Each row of numbers belongs to one of the objects below and depends on some of the facts about them. Some rows are named. Which object is each other row?

Some rows with their names:
[ 12 -16  -3  -7   8  18  20 -10 -11 -39 -25 -27  20 -20   0  14  -3  -3
  -4 -25 -20 -21  27  13  13 -11  47  23 -18  -1  17 -16 -27  -2  -9] : j247
[ -4 -15  -2  -7   4   1  11   5 -28 -36 -20 -16   7 -16  -5   1 -22 -18
  -9 -21  -8 -12  23   7   1 -26   5  20 -21   9  18 -13 -24  -1 -10] : j874
[ 15  -6   8  39   0  -5  -3 -24  -1  22  54  27  31 -22  13   4  -8  -9
 -27  -8   8  20  -4  18 -10 -36  57 -12   4 -21  -3  28   7 -13  16] : j274
[-14   0   4   9  11 -12  28  21 -31 -38 -21 -18  21  19 -11   5  -7  15
  -7  12   8 -31  -3  14  -4  17 -11  23 -19  15  20 -14 -25   2  10] : j862
[ -3 -12  -8  16   6  11  15   4 -30 -36 -23 -19   6 -19 -13   3 -21 -18
   5 -21  -5 -23  16   5  -8 -37  -8  23 -21  -2  17 -10 -27  -4  -2] : j31
[  1   2   7  -4  15  -8  26  16 -31 -20 -25 -26 -28  26 -12   0 -15 -22
   2 -12  17 -27  17 -11  -1 -14 -16  23 -14  15   8  -6 -20  -1  12] : j973
[ 18  -5 -30  32  -6  22  -6 -15  13  21  -4 -21  13   4 -10  18 -21   7
 -16  50 -28   9 -32   9 -10 -20 -17 -20 -21 -29 -59  12   3  10  -2] : j719
[  2  -4  -5 -12  16  -6  27  36  -9 -29 -17 -27 -27 -19   0   3   2  12
  27 -23   5 -34  32 -20  21   9  12  24   2  -3 -37 -10 -16  -8  -4] : j338
[ 10  -8 -24   2  -5   7  -7  -4   6  23   5 -23   2  34  -9  18  -5  19
 -28  51 -25  13 -36   7  -6 -22  -6 -19 -12 -20 -44   7  15   9  -4] : j663
[ 15   3 -19   1  -1  22   5 -21  11  25 -14 -24 -28  35  -4  17  -5 -11
 -27  52  -1   8 -35   6  -8 -10 -22 -19 -12 -23 -67  19  16   9   7] : j400
[ 14   3   6  39  12 -14  18 -11  11  21  64  15   3 -21  13   0   2   9
  10  -6  19  -8  17   9  -5 -21  55 -11  20 -25 -65  33  16 -13  16] : j202
[-15  -1   9  39   5  -4  10 -25  11  22  61  22  15 -18  14   3   2  -6
 -16   3  14  20  14  17   1   5  56 -12  18 -13 -29  30  17 -12  16] : j538
[ 14 -11 -30   0  -7  22  -6 -22  10  17  16  -6   8   8   5  17 -20  -5
 -30  52 -24  19 -31  13  -7 -19 -18 -19 -21 -26 -61   4  14   9 -15] : j866
[  4   3   8  40   3 -15  11 -21 -19  22  56  23  29 -14   4   2   2  24
 -28  39  17  17 -28  18 -11 -17  54  -8  18   0  11  26  11 -12  18] : j158
[ 17   3   8  40   8   1  17 -27  -2  26  29  -1  -8 -10   9   7   2 -15
 -27   8  20  18 -19  12 -10 -38  54  -4  19  -9 -43  32  15 -12  19] : j194
[ 11   1 -29  -5  -1   9  -3   2  23  23  44 -22 -30   6   4  14  -1  20
  11  49 -15 -25 -21 -23   7   5 -21 -19   0 -29 -70  23  17   3 -11] : j134
[  5   2   7  -4  14   3  28  -2 -27 -23 -23 -27 -28  22 -10   5  -6 -20
  -2 -17  16 -28  15  -6   2 -16 -11  23 -12  14   6  -7 -22  -3  12] : j700

How the objects are related:
Λ: points at; ζ: is of sort; α: belongs to class
j102 Λ j75; j104 Λ j561; j11 Λ j467; j125 Λ j930; j128 Λ j887; j134 Λ j922; j144 Λ j945
j152 Λ j849; j166 Λ j489; j187 Λ j318; j194 Λ j99; j201 Λ j951; j204 Λ j496; j208 Λ j187
j247 Λ j414; j254 Λ j91; j258 Λ j265; j265 Λ j332; j268 Λ j11; j272 Λ j415; j274 Λ j70
j28 Λ j144; j289 Λ j822; j31 Λ j973; j318 Λ j546; j33 Λ j861; j332 Λ j876; j338 Λ j841
j349 Λ j636; j351 Λ j835; j366 Λ j741; j375 Λ j516; j384 Λ j663; j400 Λ j366; j414 Λ j579
j415 Λ j805; j417 Λ j667; j418 Λ j59; j45 Λ j158; j451 Λ j675; j467 Λ j698; j480 Λ j128
j488 Λ j999; j489 Λ j855; j496 Λ j125; j513 Λ j862; j516 Λ j104; j533 Λ j85; j538 Λ j351
j544 Λ j775; j546 Λ j654; j561 Λ j384; j578 Λ j289; j579 Λ j596; j582 Λ j400; j59 Λ j790
j596 Λ j338; j636 Λ j20; j647 Λ j268; j654 Λ j211; j667 Λ j984; j675 Λ j194; j679 Λ j201
j682 Λ j936; j692 Λ j92; j698 Λ j480; j70 Λ j719; j701 Λ j806; j707 Λ j269; j719 Λ j513
j720 Λ j908; j724 Λ j734; j734 Λ j152; j741 Λ j533; j75 Λ j682; j753 Λ j873; j754 Λ j417
j758 Λ j810; j759 Λ j866; j775 Λ j254; j790 Λ j102; j806 Λ j134; j810 Λ j724; j816 Λ j758
j822 Λ j550; j835 Λ j679; j837 Λ j204; j840 Λ j900; j841 Λ j816; j844 Λ j840; j847 Λ j272
j849 Λ j72; j85 Λ j398; j855 Λ j847; j857 Λ j33; j862 Λ j578; j866 Λ j582; j873 Λ j701
j876 Λ j961; j887 Λ j894; j891 Λ j349; j894 Λ j538; j900 Λ j647; j908 Λ j883; j91 Λ j451
j92 Λ j45; j922 Λ j720; j931 Λ j208; j945 Λ j31; j951 Λ j975; j961 Λ j857; j975 Λ j488
j98 Λ j692; j984 Λ j753; j99 Λ j274; j999 Λ j931; j102 ζ a; j104 ζ b; j11 ζ a
j125 ζ d; j128 ζ a; j134 ζ b; j144 ζ b; j152 ζ a; j158 ζ f; j165 ζ g
j166 ζ a; j187 ζ d; j194 ζ a; j20 ζ c; j201 ζ f; j202 ζ b; j204 ζ b
j208 ζ g; j211 ζ c; j227 ζ a; j247 ζ c; j254 ζ e; j258 ζ a; j265 ζ b
j268 ζ f; j269 ζ b; j272 ζ g; j274 ζ c; j28 ζ a; j289 ζ g; j31 ζ d
j314 ζ f; j318 ζ g; j33 ζ d; j332 ζ b; j338 ζ b; j34 ζ d; j349 ζ c
j351 ζ b; j366 ζ a; j375 ζ g; j384 ζ a; j398 ζ b; j400 ζ a; j411 ζ d
j414 ζ d; j415 ζ g; j417 ζ c; j418 ζ a; j45 ζ c; j451 ζ b; j467 ζ c
j469 ζ e; j480 ζ a; j488 ζ e; j489 ζ b; j496 ζ b; j513 ζ g; j516 ζ b
j533 ζ b; j538 ζ g; j544 ζ g; j546 ζ e; j550 ζ c; j561 ζ a; j576 ζ f
j578 ζ f; j579 ζ b; j582 ζ b; j59 ζ b; j596 ζ c; j636 ζ c; j647 ζ e
j654 ζ b; j663 ζ e; j667 ζ a; j675 ζ f; j679 ζ g; j682 ζ c; j690 ζ e
j692 ζ g; j698 ζ g; j70 ζ e; j700 ζ a; j701 ζ d; j707 ζ d; j719 ζ d
j72 ζ f; j720 ζ a; j721 ζ a; j724 ζ g; j734 ζ e; j741 ζ a; j75 ζ a
j753 ζ g; j754 ζ b; j758 ζ d; j759 ζ g; j775 ζ a; j790 ζ c; j794 ζ b
j805 ζ d; j806 ζ d; j810 ζ a; j816 ζ b; j822 ζ e; j835 ζ c; j837 ζ e
j840 ζ b; j841 ζ a; j844 ζ b; j847 ζ g; j849 ζ e; j85 ζ e; j855 ζ g
j857 ζ c; j861 ζ b; j862 ζ f; j866 ζ c; j873 ζ b; j874 ζ c; j876 ζ c
j883 ζ g; j887 ζ f; j891 ζ e; j894 ζ c; j900 ζ a; j908 ζ f; j91 ζ c
j92 ζ e; j922 ζ a; j930 ζ a; j931 ζ f; j936 ζ a; j945 ζ a; j951 ζ b
j961 ζ e; j973 ζ a; j975 ζ b; j98 ζ a; j984 ζ e; j99 ζ a; j999 ζ a
j102 α noru; j104 α kluskon; j11 α noru; j125 α noru; j128 α kluskon; j134 α deste; j144 α kluskon
j152 α noru; j158 α noru; j165 α noru; j166 α deste; j187 α deste; j194 α noru; j20 α kluskon
j201 α noru; j202 α noru; j204 α noru; j208 α noru; j211 α deste; j227 α deste; j247 α kluskon
j254 α kluskon; j258 α deste; j265 α noru; j268 α noru; j269 α kluskon; j272 α kluskon; j274 α noru
j28 α deste; j289 α kluskon; j31 α kluskon; j314 α kluskon; j318 α noru; j33 α kluskon; j332 α kluskon
j338 α kluskon; j34 α noru; j349 α deste; j351 α kluskon; j366 α kluskon; j375 α kluskon; j384 α noru
j398 α kluskon; j400 α deste; j411 α kluskon; j414 α noru; j415 α kluskon; j417 α deste; j418 α kluskon
j45 α kluskon; j451 α kluskon; j467 α kluskon; j469 α kluskon; j480 α kluskon; j488 α deste; j489 α noru
j496 α noru; j513 α deste; j516 α deste; j533 α deste; j538 α noru; j544 α deste; j546 α deste
j550 α noru; j561 α deste; j576 α deste; j578 α kluskon; j579 α noru; j582 α kluskon; j59 α kluskon
j596 α deste; j636 α kluskon; j647 α noru; j654 α kluskon; j663 α deste; j667 α kluskon; j675 α kluskon
j679 α kluskon; j682 α deste; j690 α deste; j692 α kluskon; j698 α deste; j70 α deste; j700 α kluskon
j701 α kluskon; j707 α kluskon; j719 α deste; j72 α noru; j720 α noru; j721 α noru; j724 α noru
j734 α deste; j741 α deste; j75 α deste; j753 α deste; j754 α kluskon; j758 α noru; j759 α deste
j775 α deste; j790 α deste; j794 α kluskon; j805 α deste; j806 α noru; j810 α noru; j816 α deste
j822 α kluskon; j835 α deste; j837 α kluskon; j840 α noru; j841 α kluskon; j844 α kluskon; j847 α kluskon
j849 α kluskon; j85 α kluskon; j855 α deste; j857 α deste; j861 α kluskon; j862 α kluskon; j866 α deste
j873 α kluskon; j874 α kluskon; j876 α deste; j883 α kluskon; j887 α deste; j891 α deste; j894 α kluskon
j900 α deste; j908 α deste; j91 α noru; j92 α kluskon; j922 α kluskon; j930 α kluskon; j931 α noru
j936 α deste; j945 α deste; j951 α kluskon; j961 α noru; j973 α kluskon; j975 α kluskon; j98 α noru
j984 α kluskon; j99 α noru; j999 α kluskon

Which object is each row?
No name comes twice in this set of rows, the named rows included.
[  9 -11 -24   8  -6   8  -7 -11  19  26 -10 -27 -13  31 -13  18   0  26
 -25  52 -27  12 -33  -5   0 -29  16 -19   3 -19 -30   6  17   8  -3] : j734
[ 11   0   8  -1  16   5  27   2 -17 -17 -26 -29 -27  14 -12  12  -1 -11
  10 -22   8 -29  21 -10  10 -10  14  24  -1  12   9 -10 -21  -3  14] : j841
[ 13  -1   9  40   3 -15  -1 -21  20  24  56   6   6 -19  14   2  -1  17
 -14 -13  10  20  16   3   7 -17  57 -10  22 -10  -2  28  17 -12  17] : j724
[-24  -2 -23  31  -6  18   0 -29   7  15  10 -18 -15  37 -10  18   2  27
 -24  51 -23  -1 -36   9  -4  14 -19 -16  -6 -18 -41   9  13   9  -5] : j887
[ 13  -7 -31  32  -6  19  -6 -11  10  21   9 -22  -3   2 -13  16 -21   3
 -13  53 -28  13 -33  -1 -10 -33 -19 -19 -20 -29 -55  16   8   9  -1] : j805
[-16   2   8  39   7   2  17 -26 -20  25  56  22  29 -17   8   7   4  18
 -23  44  17  18 -28  22  -8   2  55   2  18  -3   1  24  12 -13  18] : j201
[-44  -6   2 -11  17  -1  27  19 -27 -32  16 -22 -27 -15   6  -3   3 -16
  27 -17  12 -33  32 -10  14  15 -12  23 -14   1 -51   0 -12  -5 -12] : j351
[ 16   2   7  38   7  -6  16 -14 -19  26  53  22  31 -20   3   1   4  19
 -29  46  19  18 -27  20 -10  -9  56  -1  18   1   6   6  13 -12  18] : j931
[ 15   0   8  39   6 -16  -4   3   4  22  59  22  31 -18  13   5 -31  -2
 -15 -11  -1  19  10  18 -12 -12  55 -18 -12 -27   1  31   2 -10  18] : j550
[ 16   1 -24   4  -5  24  -3 -27  13  26 -17 -26 -32  33 -11  16   2  -9
 -28  53   0  13 -35 -14   0 -37 -21 -14  11 -13 -65  16  17   0   3] : j775
[ 19  -2   6  39   4  14   0 -23  14  20  15  -1  31 -23   8  16   2  11
 -13 -18  -7  19  -6  19 -11 -37  61  -1   7 -29  -5  23 -11 -12  18] : j414
[  4  -2 -11 -13  15   7  29  13 -19 -38 -17 -22 -25 -19   9   4   1  -5
  22 -22  15 -32  31  -4  16   5  -1  22 -10  -1 -53  -9 -17  -9 -11] : j754
[ 20  -9 -30  -8  -6  10  -7  36  12  28  17 -22  10 -14 -11  11 -27   2
 -27  52 -22  20 -31   8  -4 -26 -14 -20 -17 -24 -49 -12  16   9   5] : j211
[-14 -14  -1  -8   4  -7   9  16 -32 -34  -7 -10   8 -12  -6  -5 -34 -21
 -10 -19   1  -8  23   6  -3 -26 -10  20 -22  11  16 -12 -25   1 -10] : j20
[  3   2   7  -8  14   4  29  -4 -32 -29 -23 -23 -28  24  -8   1 -11 -21
 -12  -9  20 -26  12   2  -4 -16 -21  23 -17  16  -5  -8 -21  -3  10] : j366

Now the same objects, written a new way:
Some objects and their rows:
[-25   0   0  21  14 -15  -1   4   7  -4   2  -3 -43   1   2  -2 -16  -8
   5  -4   0 -10 -15  -7  53  26  15   2 -10  12  -8 -10 -12 -12  10   6
  -6] : j274
[-13  -5  -1   2 -12   7  -4  -7   4   7 -16  10 -36  -3  -1 -23   5  25
  -4  -7   4   1  18  -4 -19  -9   8   6   5   9  12   3  15  -3   1  -8
   0] : j166
[ 22   5  -1  -8   7   1   0  -5 -11   5   6   3  53   7   0  11  -5 -21
   0   9  -6  -1  -2  11  -7  -3  -1 -10  -3  -3  -5   5   2   1   6   1
  11] : j837
[ 12   8   5   3   3   5  10  -3  -7  -8   6  -2  37 -24   7   7  12  -9
  -4   4  -7  -2   1  -3   9 -27  -8  -4  -6   8  12   4   6   6   7 -10
   1] : j667
[ 23   7   2   0   5   4  -1  -7 -14  -5   5  -1  62   5   0   8  -2 -22
  -6   6  -4  -7  -8  12  -9  -2   1 -10  -1   1  -1   2   2   1   7  -5
   4] : j984
[-10  -1  -2  -1 -24   1 -14   2   6  15 -10  19 -20  18  -1 -14  -2  27
 -11  -1   9   3  16   6 -44  25  -3   7   8  -3   3   1  11   4 -12   2
  -3] : j698
[ 14   5   0  -8   5   0  -1  -7  -8   3   4   2  50  10   0  12  -5 -21
   3  10  -8  -2  -3  11  -5   4  -2 -11  -6  -1  -5   5   5  -1   5   2
  13] : j254
[ 14   8   0 -12  -3   4   1   2 -12  -5   8   2  41  -1   3  11   1 -12
  -1   6  -6   4  -1   2  -1 -10  -8  -9  -5  -2   0   2   0   3   0  -2
   7] : j332
[ 23   9  -2  10   1   2   2   4 -19   3   9  19  32 -19  10  17  -1 -11
  -5   9  -5   0  12   5  16  -9   1  -5  -7   6   4   0   6   6   5  -2
  14] : j467
[-18  -5  -1   2 -14   6  -5  -8   6   6 -16   9 -37  -2  -1 -23   4  25
  -2  -7   3   1  18  -4 -17  -6   7   5   3   9  12   3  17  -4   1  -8
   1] : j775
[  7   6   7  -6   6   2   8  -1  13   7   5  -7  40  -9   2  16  17  -7
  -1   9  -8   2  -3   0 -22 -10 -27  -1  -4 -13   3  11   2  13  -9   2
   0] : j33
[  4  -8  -2 -14  -5   6 -17  -8   3  21 -15  12 -19  18  -8 -19 -12  10
  -7  -4   5  -2  11   8 -41   3  20  -2  11  -1  -5   4  11 -11   1  -2
   3] : j734
[-12   0  -1   6  10 -15   1   9   4   0   8  -8 -24   7  -2  -3 -14  -8
  -3  -9   7  -4 -25  -4  25  15   6   2  -2   5 -11 -11 -19  -8   3   6
 -16] : j265
[ 12   7   3  -4   4   4  11  -1  -4   0   6   0  30 -24   7  10  10  -8
   0   5  -9   2   5  -4   9 -29  -9  -4  -7   6   9   6   6   5   6  -6
   6] : j366
[-15  -2   1  14  17 -15  11   6  12   2   6 -10 -36 -16   2  -3  -5  -2
  -1  -9   4  -5 -18  -8  36  -1   5   8  -4  14  -3  -8 -13  -5  10   3
 -16] : j384
[-13 -11   0  13  14 -13  14   5  11 -11   6 -18 -37 -20   1  10  -3  -3
   7  -5   6  -2 -15  -7  46   5   4  10   1  12  -5 -11 -15  -3   8   6
 -10] : j721
[-13  -4  -1   2 -13   7  -5  -8   5   7 -15  10 -36  -4  -1 -23   4  25
  -5  -8   4   1  18  -4 -19 -11   8   6   5  10  12   3  16  -3   1  -9
  -1] : j400

Rows to name:
No name comes twice in this set of rows, the named rows included.
[ 12   8   5   5   2   6  10  -3  -8 -10   6  -4  39 -24   7   7  13  -9
  -5   3  -6  -4   0  -3   9 -26  -8  -4  -5   9  13   3   6   6   7 -11
   1] : j922
[ 15   0   4 -12  -6   6   5   3  -3 -18   9 -12  43  -2   2  28   8  -9
   8  16  -5   6   1   3   2   7 -18  -4   3 -13   0   3  -2  10  -7   5
   7] : j883
[  9  -2   6  -7   3   4  11  -1  13  -6   7 -14  39 -13   2  30  19  -8
   8  13  -7   5   0   2 -11  -3 -27   2   1 -14   1   9   0  15 -11   4
   7] : j411
[ -5  -3  -1   9  19 -18  -1   2   7   9   5  -8 -12  15  -5  -4 -20 -16
  -3  -6   7 -10 -27   6  17  23  14   1   0   7 -16  -8 -17 -11  10   9
 -14] : j961
[ -2  -6  -2 -23 -14  10 -16   1   3  15 -11  12 -34   7  -5 -17  -8  19
  -8  -6   4   4  12  -3 -35  -8  14  -2  10  -2   0   2   9 -10  -6  -5
  -1] : j816
[-12  -8   2   4   8 -14   4  10  14 -11   9 -21 -25   6  -3  13  -8  -3
   6   1   8  -1 -22  -3  28  33  -4   8   5  -5 -12 -10 -21  -1  -3  14
 -15] : j165
[-13   0  -2   6   8 -16   1  10   4   2   8  -5 -23   5  -1  -1 -15  -7
  -6  -8   7  -4 -24  -2  23  18   5   3  -2   7 -11 -12 -18  -7   3   7
 -16] : j840
[  2  -2  -7  13  -8   6 -10  -4 -17   5 -14  20 -35  12  -1 -29  -3  23
   1  -7   5   2  27   2  -5  -2  19   4   4   1   7   1  10   0   4  -3
   5] : j835
[ -8  -2   0  -4  13 -13   0  12   8   6   8  -8 -29   1  -3  -1 -17  -8
  -5  -8   6  -3 -24  -5  22   7   8   1  -1   4 -13 -10 -19 -10   3   6
 -17] : j579
[  4  -5  -7  -3  -3   4 -11 -12 -10  10 -16   8 -12  38 -11 -36  -7  14
   5  -7   6   3  14   9 -30   5  16   1   8  -8  -1   5   7  -4   4   3
   2] : j488
[-12 -10  -2   5   6 -13   5   8   3 -15   8 -17 -26   3  -3  12 -11  -8
   7  -4   8   0 -21  -2  36  21   5   5   4   4 -13 -14 -20  -6   2  10
 -10] : j202
[ -6  -5   3  -2  23 -12   9  10  19  15   7 -10 -45 -27   1  -1  -9  -5
  -5  -9   2  -4 -18 -12  30 -18   9   5  -1  11  -6  -6 -13  -9   9   3
 -17] : j810
[-13  -1   3  20  15 -13  10   4  10  -4   5 -13 -29 -17   2  -7  -4  -4
  -7 -11   6 -10 -22  -8  34  -1   6   8  -3  16   1  -9 -13  -5  11  -2
 -21] : j720
[ -3  -6  -4  -3 -10   4 -15 -11  -1  12 -16  13 -13  27  -8 -22  -9  12
  -4  -5   6  -3  10  11 -36  16  17   0   9   1  -3   2  11  -8   1  -1
   4] : j891

